Below is a small trained network, with its code and all its weights. Each question gives an input and a class and asks what happens when units are switched off, that is, made to give their printed mean instead of their output.

import numpy as np


def w(rows, s, z=0):
    codes = np.array(rows[::2]) - 128.0
    scale = np.full(codes.shape[1], s)
    scale[-1] = z or s
    return codes * scale


def f(y):
    return np.maximum(y, 0)


def log_softmax(a):
    a = a - a.max(-1, keepdims=True)
    return a - np.log(np.exp(a).sum(-1, keepdims=True))


def net(x, mask):
    res = np.array(x, float).reshape(1, 6) / 4 @ E
    y = f(res @ A[0][:, :-1].T + A[0][:, -1])
    res = res + np.where(mask, y, B[0][:, -1]) @ B[0][:, :-1]
    return log_softmax(res[-1] @ U[:, :-1].T + U[:, -1])


A, B = {}, {}
E = w([
[111,117,100,44,73],'x0',
[195,24,177,106,149],'x1',
[122,199,255,128,97],'x2',
[210,186,130,172,147],'x3',
[73,122,109,39,181],'x4',
[64,134,127,177,118],'x5',
],0.0076)
A[0] = w([
[17,115,132,83,116,118],'neuron 0',
[87,199,164,129,170,74],'neuron 1',
[88,82,80,65,99,171],'neuron 2',
[111,180,148,117,95,88],'neuron 3',
[124,142,169,111,224,174],'neuron 4',
[155,141,214,103,86,244],'neuron 5',
[128,159,93,149,173,96],'neuron 6',
[152,159,109,208,123,54],'neuron 7',
[82,109,54,75,98,134],'neuron 8',
[153,54,114,130,192,145],'neuron 9',
[183,168,38,129,211,252],'neuron 10',
[161,2,118,131,181,183],'neuron 11',
[179,135,196,193,120,184],'neuron 12',
[33,144,175,96,102,105],'neuron 13',
],0.009,0.0048)
B[0] = w([
[43,108,97,57,149,192],'neuron 0',
[154,50,137,148,195,170],'neuron 1',
[134,146,40,133,89,217],'neuron 2',
[145,92,122,166,173,160],'neuron 3',
[232,97,146,73,146,190],'neuron 4',
[200,123,201,118,133,239],'neuron 5',
[145,118,70,76,143,155],'neuron 6',
[60,115,43,186,113,166],'neuron 7',
[97,188,43,117,57,205],'neuron 8',
[198,49,44,149,213,201],'neuron 9',
[163,126,22,2,85,254],'neuron 10',
[241,56,63,178,218,244],'neuron 11',
[151,185,161,203,55,222],'neuron 12',
[80,97,116,83,186,181],'neuron 13',
],0.0073,0.0076)
U = w([
[22,115,198,82,195,44],'0',
[99,122,145,235,164,1],'1',
[198,162,246,122,35,245],'2',
[191,51,85,81,213,176],'3',
[28,194,47,113,1,130],'4',
],0.0083,0.0028)

Each question gives the input, the list of numbers given to net, and the class t.
The units are the neurons (one row each of A and B). Each row of codes is followed by its name. A weight is (code - 128) times the scale printed after its matrix; where a second scale follows, it is the last column's (A, B and U).
mask holds one flag per neuron, in row order. A switched-off neuron (its flag False) gives its mean, the last column of its row in B, instead of its output. The means were averaged over made-up inputs and are rounded, as every weight is.
A unit's drop is (log p(t) with every unit on - log p(t) with that unit switched off) / (log p(t) with every unit on - log p(t) with every unit switched off).
The circuit of an input: a set's keep is (log p(t) with only the set's units on - log p(t) with every unit switched off) / (log p(t) with every unit on - log p(t) with every unit switched off). Starting from the 12 units with the biggest drops (on a tie, the unit counted first), units are removed one at a time, each time the one whose removal leaves the highest keep (on an exact tie, the one counted first), for as long as the keep stays at least 0.8.
circuit, biggest first: the units of the circuit, biggest drop first
top k neurons: the k neurons with the biggest drops, biggest first
drop when u is switched off: that unit's drop, to one decimal
input [-1,-6,-8,-5,8,-1], class 4: circuit, biggest first	neuron 8
input [3,0,1,-6,-4,-1], class 4: circuit, biggest first	neuron 11; neuron 9
input [-8,-7,-3,-1,-5,5], class 4: circuit, biggest first	neuron 11; neuron 7
input [-4,-3,7,-8,2,-3], class 0: circuit, biggest first	neuron 11; neuron 13; neuron 10
input [-4,-8,7,7,0,6], class 1: circuit, biggest first	neuron 7; neuron 1
input [-5,-5,-4,3,1,0], class 4: top 3 neurons	neuron 11; neuron 9; neuron 5
input [4,1,3,-6,6,1], class 4: top 2 neurons	neuron 8; neuron 2
input [-7,8,3,6,-4,-3], class 2: top 2 neurons	neuron 12; neuron 5
input [0,4,-1,0,-7,8], class 1: drop when neuron 10 is switched off	0.3
input [-5,-2,-2,5,-6,1], class 4: drop when neuron 7 is switched off	0.2
input [4,-7,4,3,-6,0], class 1: drop when neuron 10 is switched off	0.6
